Each row of numbers belongs to one of the things below and depends on some of the facts about them. Some rows are named. Which thing is each other row?

Facts:
η gavon <- kalo,babri,buser,nebe,pabor
η plomi <- kunas,vegre,bruzokan,flesa
η kloplok <- vuplus,bukle,bedras,klaka,retuklan,troril
η zigu <- tustok,luses,voras
η zumus <- koskol,flaska
η fomosku <- semo,talur,klustagre,testul,nebros,sipla,gofler,gafer,keli
η klino <- stadriskom,grestor,zustik,skigu,skugrom,plaken,drali,plepli,tode
η daklen <- futro,plastar,skunis,getutru,lufom,megil,stokluk,vakal,klonir
η sezum <- bralak
η trisu <- grufu,dragru,drabrul,kiram,zaplun,brefli,vagar
η naki <- sezum,stoplum,moplom,fomosku,vetrikom,drumok,skuri,bibruk
η brovir <- flogol,musadro,fasoko,palu,skemos,dapestas,stadre,truva
η loflen <- zatil,meti,skadis,ruplik,drovubri,groklem
η dalumes <- vokem,grotroza,skolotom,kime,redol,kasa,fliker
η mifa <- mibru,skapek,klidem,flevul,temitras,pobem,riklika
η stadriskom <- zeskem,februl,britra,punuvum,klalil
η ruplik <- roli,zesko,murim,trabo,mitri,tuve
η skadis <- skaza,ribru,foskaster,dodro
η zodugel <- rebro,stotas,mabi
η brefli <- rusker,tadom,fogo,beplidor,travom,skibru,bulagrer
η butras <- perol,trova,suskur,trore,fleku
η bibruk <- datru,mupir,stapok
η budribral <- flusam,lastel,grilu,zoklak,trotril,daklen,trabru,laflugro,flugos
η roru <- zodugel,stiladir,ploleko,drabis,plomi
η mibru <- vosi,getru,briklir,raflum,naker,gogoflik
η ziklol <- flovel
η tuste <- ludremim,rugrem,nibruk,lazogan,kligram
η vemu <- nesti,sepi,dasos,rimek,bevam,luzis
η plaken <- nuska,stasos,brevi
η diskam <- brovir,reflos,budribral
η moplom <- fados,stegril,zigu
η ligrak <- vemu,kubrum,zumus,beplas,ziklol
η kligram <- brefur,butras,traskul,trutru
η nibruk <- kina
η skugrom <- brobruk,flerur,tredrekul,tapi
η groklem <- febru,zostas
η babri <- kloplok,depos
η drovubri <- brekles,lonal
η brekles <- goflonor
ω (each to the one after it):
tustok ω luses ω voras
koskol ω flaska
stadriskom ω plepli ω grestor ω skigu ω zustik ω plaken ω drali ω skugrom ω tode
rusker ω beplidor ω bulagrer ω tadom ω fogo ω travom ω skibru
vegre ω kunas ω flesa ω bruzokan
dragru ω zaplun ω drabrul ω brefli ω kiram ω vagar ω grufu
datru ω stapok ω mupir
babri ω pabor ω kalo ω nebe ω buser
getutru ω lufom ω stokluk ω skunis ω futro ω vakal ω klonir ω plastar ω megil
getru ω naker ω briklir ω vosi ω raflum ω gogoflik
britra ω februl ω punuvum ω klalil ω zeskem
ribru ω skaza ω dodro ω foskaster
testul ω gafer ω klustagre ω gofler ω talur ω semo ω keli ω nebros ω sipla
nuska ω stasos ω brevi
fados ω zigu ω stegril
stiladir ω drabis ω ploleko ω plomi ω zodugel
kime ω redol ω vokem ω skolotom ω fliker ω kasa ω grotroza
klidem ω riklika ω skapek ω temitras ω pobem ω flevul ω mibru
reflos ω brovir ω budribral
troril ω klaka ω vuplus ω bukle ω bedras ω retuklan
flerur ω tapi ω tredrekul ω brobruk
drumok ω bibruk ω moplom ω fomosku ω skuri ω vetrikom ω sezum ω stoplum
ruplik ω groklem ω zatil ω meti ω skadis ω drovubri
stotas ω mabi ω rebro
zostas ω febru
flugos ω grilu ω trotril ω lastel ω daklen ω flusam ω trabru ω laflugro ω zoklak
kloplok ω depos
kligram ω lazogan ω nibruk ω ludremim ω rugrem
sepi ω dasos ω bevam ω nesti ω rimek ω luzis
skemos ω flogol ω palu ω stadre ω musadro ω dapestas ω fasoko ω truva
trutru ω butras ω brefur ω traskul
trore ω suskur ω perol ω fleku ω trova
beplas ω zumus ω kubrum ω ziklol ω vemu
tuve ω zesko ω mitri ω trabo ω roli ω murim
lonal ω brekles

Named rows:
[ -1.2   3.6 -10.9  -1.8   1.3 -11.8   7.8  -1.7   5.4  12.0   7.1   3.0
  17.2   1.9   0.4 -16.2 -18.5  -9.8 -16.8  -3.9   4.8 -11.5   8.8   7.2
  -4.0  12.0  -9.7 -22.3 -13.8   8.5   0.0   8.4 -10.9] : skapek
[  3.9   5.5 -11.4  12.4  -0.6   4.4  -2.0 -15.9  -2.0  14.3  21.0  -6.4
 -13.3  -4.5  11.3  -7.3   4.7 -17.1 -13.5  10.1  -2.9   6.0  -0.4  18.1
   1.2  15.5  -8.8 -24.1 -10.3   0.3   8.6  -4.4  -8.4] : mabi
[  2.4  -0.8 -30.7  27.5  -7.0 -38.8  -8.7  -1.8 -40.3 -18.7  -6.8  34.0
 -24.3  18.6  -6.9 -10.8  -1.1  -6.4  -5.5  10.5  27.7  28.7  10.1  25.7
  -7.0 -16.8  24.4  34.8 -18.7 -16.3 -49.4  -0.5   6.1] : zoklak
[ 16.6  -5.6 -16.4  14.1  -3.0  -1.8 -13.7 -35.0 -18.9  58.5  21.9  -5.0
  -5.4  -4.0   0.4 -25.5   8.3   3.3  -6.2   7.2  -6.7  21.2  11.4  18.7
  33.1 -31.7  13.5  -8.6  -7.0 -11.2  -7.7  -8.9 -17.8] : flugos
[  4.1  -4.2   3.7  14.3 -14.4  -4.2  -6.8  -7.1   7.7 -33.5 -22.7  19.3
  17.2   8.1   0.7  -5.7  -2.2  10.1  -2.2 -10.4   0.2  14.1   1.0  -4.8
 -10.9  26.7  11.3  -8.4   2.8   6.5 -26.9   0.7  10.0] : vetrikom
[  6.8  15.5  11.7  12.8  -6.1 -13.5   1.6  -3.6   6.8 -19.7 -10.9  23.4
  14.4  10.9  -5.8  -1.3  -5.4   9.0 -14.1 -11.5  16.3   9.7   4.1  -6.5
  -6.1  20.5  14.0  -3.3   3.8   8.8 -25.1   0.6  15.4] : flevul
[  6.4  15.2  11.8  13.4  -5.6 -14.1   2.0  -3.3   6.9 -20.4 -10.7  23.8
  14.4  10.3  -5.7  -1.2  -5.4   8.7 -13.7 -11.8  16.7   9.8   4.6  -6.4
  -6.3  21.4  13.4  -3.4   3.8   9.0 -25.5   0.4  15.5] : vagar
[  1.6   0.7 -11.3  -9.0   7.0  -5.6   1.4  -4.9 -13.5  -7.1   6.0 -13.4
   2.7  -4.4   6.5  -5.6 -22.8  12.2 -23.1   7.6 -15.2   7.7 -13.4 -12.3
 -15.3  18.5  10.3  -4.1   4.7  -4.2  -1.3   9.5  -3.0] : roru
[  2.2  11.9  18.6   7.0 -11.8 -27.0  11.1 -14.7  16.9 -10.8  15.5  -4.5
  26.0  10.6  -1.2  -4.1   1.4   7.1  -6.2 -16.1   6.3  11.4   0.9  -5.0
 -15.1  18.8   0.2   1.4  15.9   1.7 -27.2   8.5   9.2] : rugrem
[  0.4 -20.4 -21.2  14.2 -12.7  17.3 -12.7 -20.9  -0.5  -3.3   5.2 -11.7
  -9.5  -6.4  19.5 -13.2   9.2 -15.6   3.9  11.5 -22.4  11.2  -4.0  20.7
  -4.6  22.4 -12.7 -31.1 -11.5  -3.4   6.6  -4.9 -14.9] : luses
[  2.5 -10.9   1.4  15.1 -17.8   0.1 -10.1  -8.5   8.9 -37.5 -26.9  18.0
  18.3   7.0   3.2  -7.2   0.5  10.7   2.9 -10.9  -3.5  15.1   0.8  -3.1
 -12.0  28.5   9.6 -11.4   2.8   5.5 -26.9   1.0   9.2] : semo
[  8.2  17.8  18.5   5.6  -5.4 -14.6   7.6  -5.3   6.3  -5.3   8.7   5.0
  23.7   2.4  -5.3  -8.7  12.2   3.5 -12.6  -9.4   6.8  -0.2  -2.4 -17.2
  -9.4  34.1   4.4  -3.1   8.8  14.8 -20.8  11.6  10.8] : bedras
[ 11.6   7.3 -10.6 -18.6  17.6  12.0  -1.1 -13.5  -8.9  31.7   5.7  -4.2
 -28.5 -23.9  10.8 -15.0 -35.7  16.8  -7.2  14.3   1.8  15.5 -12.8   4.2
  -3.1   1.2  12.3  -0.7  15.0 -22.0  25.2 -12.4 -17.6] : ruplik
[  9.6  15.2  -7.6   5.5   8.6   6.4   3.5 -11.9   5.3  14.7  19.1   9.8
 -31.1  -6.4  11.0 -12.6  -3.2 -13.3  -4.4   7.5  10.9   7.2  -4.0  20.3
  -6.7  17.8 -11.1 -17.1  -6.8   0.0  17.8 -21.7 -17.8] : febru
[  7.8  14.6  16.0   5.0  -5.9 -15.6   7.8  -7.9   8.7  -8.7   8.2   5.3
  20.6   3.7  -3.8  -9.8   9.0   7.1  -8.1 -11.1   4.5   4.0  -4.3 -14.7
 -11.9  31.1   3.5  -0.4  11.2  12.7 -21.5   7.4   7.1] : rimek
[  6.4  -0.2  -5.8   4.8  -4.8   5.6  -7.2 -22.6  -6.5  47.3  10.5  -7.7
  -3.6 -18.0   6.2 -14.4  -7.7  -6.3  -4.6  12.0   7.1   8.7   8.9  21.1
  18.7  -5.9   4.7 -15.8   3.5 -18.1   8.4   3.3  -3.5] : dragru
[ 14.6   1.8  -8.0   8.7  -3.6 -30.0   3.8 -20.7 -10.9  21.3  33.4   0.1
  16.7  14.4  -9.7 -34.2  26.8   3.8  -3.8 -11.0  -8.9   9.7   1.2  -5.6
   2.2  -4.8   0.9  10.9  -8.0  14.4 -34.8   0.8 -22.2] : skunis
[  6.4  16.3  12.4  13.3  -5.2 -14.8   2.1  -2.8   7.6 -19.5 -11.0  23.7
  14.4  10.7  -5.7  -0.9  -5.6   8.4 -14.1 -11.3  17.4   9.4   4.3  -6.2
  -6.0  21.1  13.2  -4.0   4.4   8.6 -25.0   0.5  15.7] : gogoflik

Rows to name:
No name comes twice in this set of rows, the named rows included.
[-11.2 -21.4 -30.5  20.3 -21.2 -18.4 -13.1   5.6 -26.4 -47.8 -34.2  24.2
 -18.4   1.0   8.8  -6.2 -11.5 -14.6  14.0  16.2  19.9  21.6   4.4  30.3
 -26.6  17.1  12.4  21.2  -9.3 -26.6 -35.6  11.7  13.7] | sipla
[ -4.0 -17.4 -19.8  -0.1  -8.0  -1.3  -1.9  -5.6   6.4  -2.4  -6.1  -2.0
  19.7  -0.3   7.7 -20.5 -14.5  -8.0  -4.7  -3.2 -11.5  -6.7   5.1   9.2
  -8.8  18.8 -13.0 -28.6 -13.9   5.2  -1.3   8.4 -16.3] | mupir
[ 12.4   2.7  -6.9   6.6  -4.8 -29.2   5.1 -18.0  -8.6  18.5  30.7  -0.5
  16.4  11.5  -8.1 -31.9  23.1   1.8  -3.2 -10.2  -7.2   6.8   0.1  -5.2
  -1.5   0.8  -0.9   8.7  -5.8  13.2 -31.1   3.2 -20.1] | lastel
[  7.2  10.8  -8.1 -16.0  16.2  -3.7   5.9  -0.5  -5.6  -7.6   3.8   2.3
 -14.6  -6.7   6.3 -10.7 -29.7  15.6 -14.8   4.4  -1.2   9.8 -16.9  -9.6
 -22.5  20.7   8.0   3.4   8.6  -4.6   7.5  -7.0 -11.9] | loflen
[  6.8  10.2   8.2  -9.7   3.9 -12.4   6.5  -3.9  -3.1 -24.2   6.2  -9.5
  17.4   2.3   0.1  -5.2  -8.4  23.3 -19.6  -5.5 -15.1   8.9 -20.1 -32.7
 -24.1  35.5  13.4   5.5  17.4   8.2 -16.7  10.5   4.0] | zodugel
[ -0.7 -18.1  -6.4   0.1 -18.6  -8.2   0.7 -11.2   5.4 -10.6   2.7  -9.7
  22.4  -5.4   7.4 -27.1  12.7  -5.5  15.8  -4.5 -13.9   0.4  -5.6   0.8
 -21.5  34.6 -13.5  -5.5   3.5   2.6 -16.7  15.0 -11.9] | gofler
[  8.8  16.9  16.1   7.0  -5.7  -9.6   5.0  -1.9  -0.4  -3.4   6.0   4.7
  26.7   0.0  -7.8  -9.8  18.8   1.0 -16.8  -5.5   2.9  -4.8  -3.7 -23.3
  -4.9  40.5   6.8  -5.4   5.1  20.0 -21.1  16.6  13.8] | zustik
[ -0.8   5.1 -11.3  -1.4   2.1  -6.0   4.9   4.4  -5.1  16.0   3.7   0.3
  23.7  -1.9  -2.9 -14.9 -10.6 -14.3 -28.0   2.2   0.4 -21.4   7.9  -3.6
   2.7  22.0  -6.0 -27.1 -18.3  16.2   1.3  19.5  -3.6] | grestor
[ -3.4 -24.2 -15.1 -15.0  -8.5  -4.5  -1.0  -6.8  -6.8 -26.9  -0.2 -25.7
  20.7  -7.3  12.0 -22.4  -5.0  11.6   3.0   2.0 -36.4   5.1 -22.0 -19.6
 -34.5  40.2  -3.6   0.5  10.3  -1.1 -12.0  19.7 -14.3] | fomosku
[  1.6  10.8   5.6  -3.1  -4.6 -20.8  12.5  -2.2  -0.6   9.0  19.1  -6.6
  22.9  -4.0  -2.8 -19.2   7.8  -9.3  -8.2  -2.2   6.1 -10.1  -2.0  -8.6
 -13.9  31.8  -8.0   0.5   3.6   8.1 -13.7  20.9  -0.4] | bukle
[  1.0   2.5  -4.8 -17.9   5.2 -19.0  11.1  -0.7  -9.3  -9.1  16.4 -21.0
  16.5  -4.3   2.9 -15.3 -11.4  11.2 -15.4   1.3 -16.0  -0.9 -19.1 -23.4
 -29.1  32.5   1.2   7.9  11.3   2.2  -9.5  19.6  -7.5] | plomi
[ 19.0   3.8  -4.5   4.0   5.5 -21.2  -1.9 -20.0 -17.0  -8.7  21.6  -3.9
  14.5  19.8  -8.9 -19.3  12.7  34.1 -21.0 -12.5 -29.9  23.8 -16.2 -33.0
  -5.6   1.2  23.8  13.5   3.6  17.1 -37.9  -5.0 -14.0] | daklen
[-12.1  -5.0 -12.2   0.2  -1.6 -18.8   7.2 -26.0   2.7  -7.0  36.0 -45.8
  -2.1   8.2  22.2  13.8 -33.7   1.3 -25.0   6.2 -20.3  25.9  -7.3  17.6
 -19.5  -5.6  -5.5 -14.0   8.9 -27.5   1.6   6.3  -3.1] | butras

The same things again, as new rows of numbers:
Known rows:
[ 25.6  15.0   1.9  -8.4 -27.4  28.0   0.8 -36.6 -16.9   6.4  20.7 -34.6
 -23.4 -15.9  27.2] : suskur
[ -1.4  34.9  -0.1  -6.9 -38.8  -8.9   8.5 -21.3 -17.5 -29.5  25.2 -35.5
 -20.9  18.8  -0.1] : skuri
[ 16.2  11.1   8.8 -21.3 -15.1 -10.1   8.4 -34.4 -14.6   2.7  21.1 -13.0
  15.9   2.9  17.8] : beplidor
[  5.9  25.7   0.2 -14.3 -31.3  10.8   6.2 -39.6 -13.9  -4.8  13.3 -40.7
 -13.4   0.5  25.0] : nibruk
[ -8.8  17.0   6.6 -25.5 -29.2  -6.8  17.9 -29.7 -19.9 -11.0   5.7 -14.1
  12.7  22.0  14.9] : brefli
[-32.3  62.2  23.0  -5.4 -56.7  20.8  26.9 -15.2 -33.6 -36.3  21.0 -35.2
 -21.4  47.6 -22.6] : laflugro
[ 16.5  18.3   5.7 -14.5 -16.5  -6.9   5.0 -35.7 -12.2   5.2  23.2 -19.6
  11.9   1.1  18.0] : zaplun
[ -5.1  36.0  21.1  14.7 -26.6  15.6  18.4 -34.9 -21.7 -14.3  34.8 -37.7
   0.6  20.1  -3.2] : skunis
[  9.7  39.4   4.6 -12.8 -42.8   1.5   0.8 -34.7 -10.5 -13.4  38.3 -29.5
  12.7   0.3  20.0] : punuvum
[ -1.9  38.2 -18.2 -25.9 -34.2   4.2   6.4 -41.3 -32.2  -6.0  19.9 -47.1
   1.4  21.1  -2.9] : plomi
[ 19.4  28.3   4.7  -8.7 -30.0  -9.7  -9.6 -49.4  -2.8  -4.4  34.0 -42.0
  22.9 -14.7  39.8] : stadriskom
[-35.2  57.6  20.3   3.7 -56.8  22.9  31.9 -18.2 -32.4 -41.0  24.6 -34.5
 -17.5  50.4 -24.8] : plastar
[ 15.5  52.6  -0.2  -3.2 -27.2  -4.1  10.9 -18.4 -24.9  -1.6  15.0 -38.7
   3.8  16.0  13.0] : nesti
[ 33.5  30.1  -0.2   2.4  -4.5  -5.4  -1.8 -35.7 -14.2  15.7  24.6 -41.1
  15.3  -8.7  24.0] : koskol
[  9.4  17.2   8.2 -22.6 -25.2  -6.7  11.3 -28.3 -19.6  -2.2  18.9 -10.7
  11.6   6.9  13.2] : bulagrer
[ 10.4  20.9   7.0 -16.0 -21.8  -3.8   7.5 -31.0 -16.8  -1.2  17.4 -20.6
   5.5   6.8  12.6] : drabrul
[-24.8  74.9   6.6 -26.6 -34.9   9.0  13.1 -30.0 -14.3 -41.5  -2.8 -20.4
 -30.4  46.5   2.1] : mibru
[-19.1  45.5  19.6   9.8 -42.6  18.9  28.4 -28.1 -26.4 -25.9  26.8 -37.8
 -12.3  35.0 -17.1] : vakal

Rows to name:
No name comes twice in this set of rows, the named rows included.
[-30.3  59.1  28.5 -21.0 -53.5  -2.3   9.3 -15.6 -35.7 -19.4  18.7 -38.5
 -26.7  26.9 -13.3] | fasoko
[  5.3  47.7   6.5 -18.8 -18.6  -4.2   5.2 -43.0  -9.4 -15.1  11.8 -28.5
 -14.2  22.4  16.8] | mifa
[  6.1  24.6  -7.0 -10.8 -28.9 -16.9   7.1 -32.7 -12.6 -24.2  17.9 -43.7
 -14.6  21.9  14.9] | naki
[-11.6  43.0  -9.7   2.5 -49.2 -14.2  10.9 -17.2 -20.1 -31.0  21.1 -27.5
 -34.3  27.1  -1.9] | semo
[-24.9  50.7  18.6   7.1 -46.5  22.4  30.7 -22.0 -29.2 -30.3  24.3 -38.5
 -12.7  41.6 -18.3] | klonir
[ -6.5  25.0  24.1   6.5 -24.0   5.7  14.1 -46.1 -15.5  -8.4  24.8 -51.6
   5.6  14.7   9.7] | budribral
[-31.5  77.1   8.0 -26.0 -81.6  13.9  22.3  -4.4 -28.7 -43.8  21.0 -23.7
 -18.9  44.2  -8.2] | tode
[-12.1  33.6   9.0 -27.0 -43.1   2.8  23.4 -16.2 -26.7 -19.4  13.4  -7.0
  -6.7  33.6  -2.8] | travom
[-13.9  47.3  28.8 -21.2 -40.6  -7.5   4.7 -24.6 -28.2  -6.6  24.2 -42.5
 -17.1  13.2  -2.9] | musadro
[-30.8  67.2   3.0 -24.2 -77.9   8.2  18.8 -14.2 -23.5 -44.5  16.1 -31.1
  -6.4  40.0   8.3] | skugrom
[-26.0  52.2  22.9   1.0 -48.8  15.8  23.6 -20.4 -29.9 -29.0  24.3 -36.5
 -15.0  40.6 -14.9] | trabru
[ 21.4  21.0  22.7  -1.8 -10.2  -6.1  -6.0 -44.6 -14.3  11.4  35.7 -41.5
   4.3  -9.4  12.8] | reflos
[ 11.0  23.7  -8.2   7.4 -24.8 -21.9  -1.2 -30.8  -9.4 -14.2  30.0 -30.7
 -22.0  10.7   7.0] | klustagre
[  4.1  24.7   6.7 -20.7 -30.5  -9.8  16.7 -34.6 -18.9 -10.4  13.2 -23.5
   6.8  19.6  19.8] | trisu

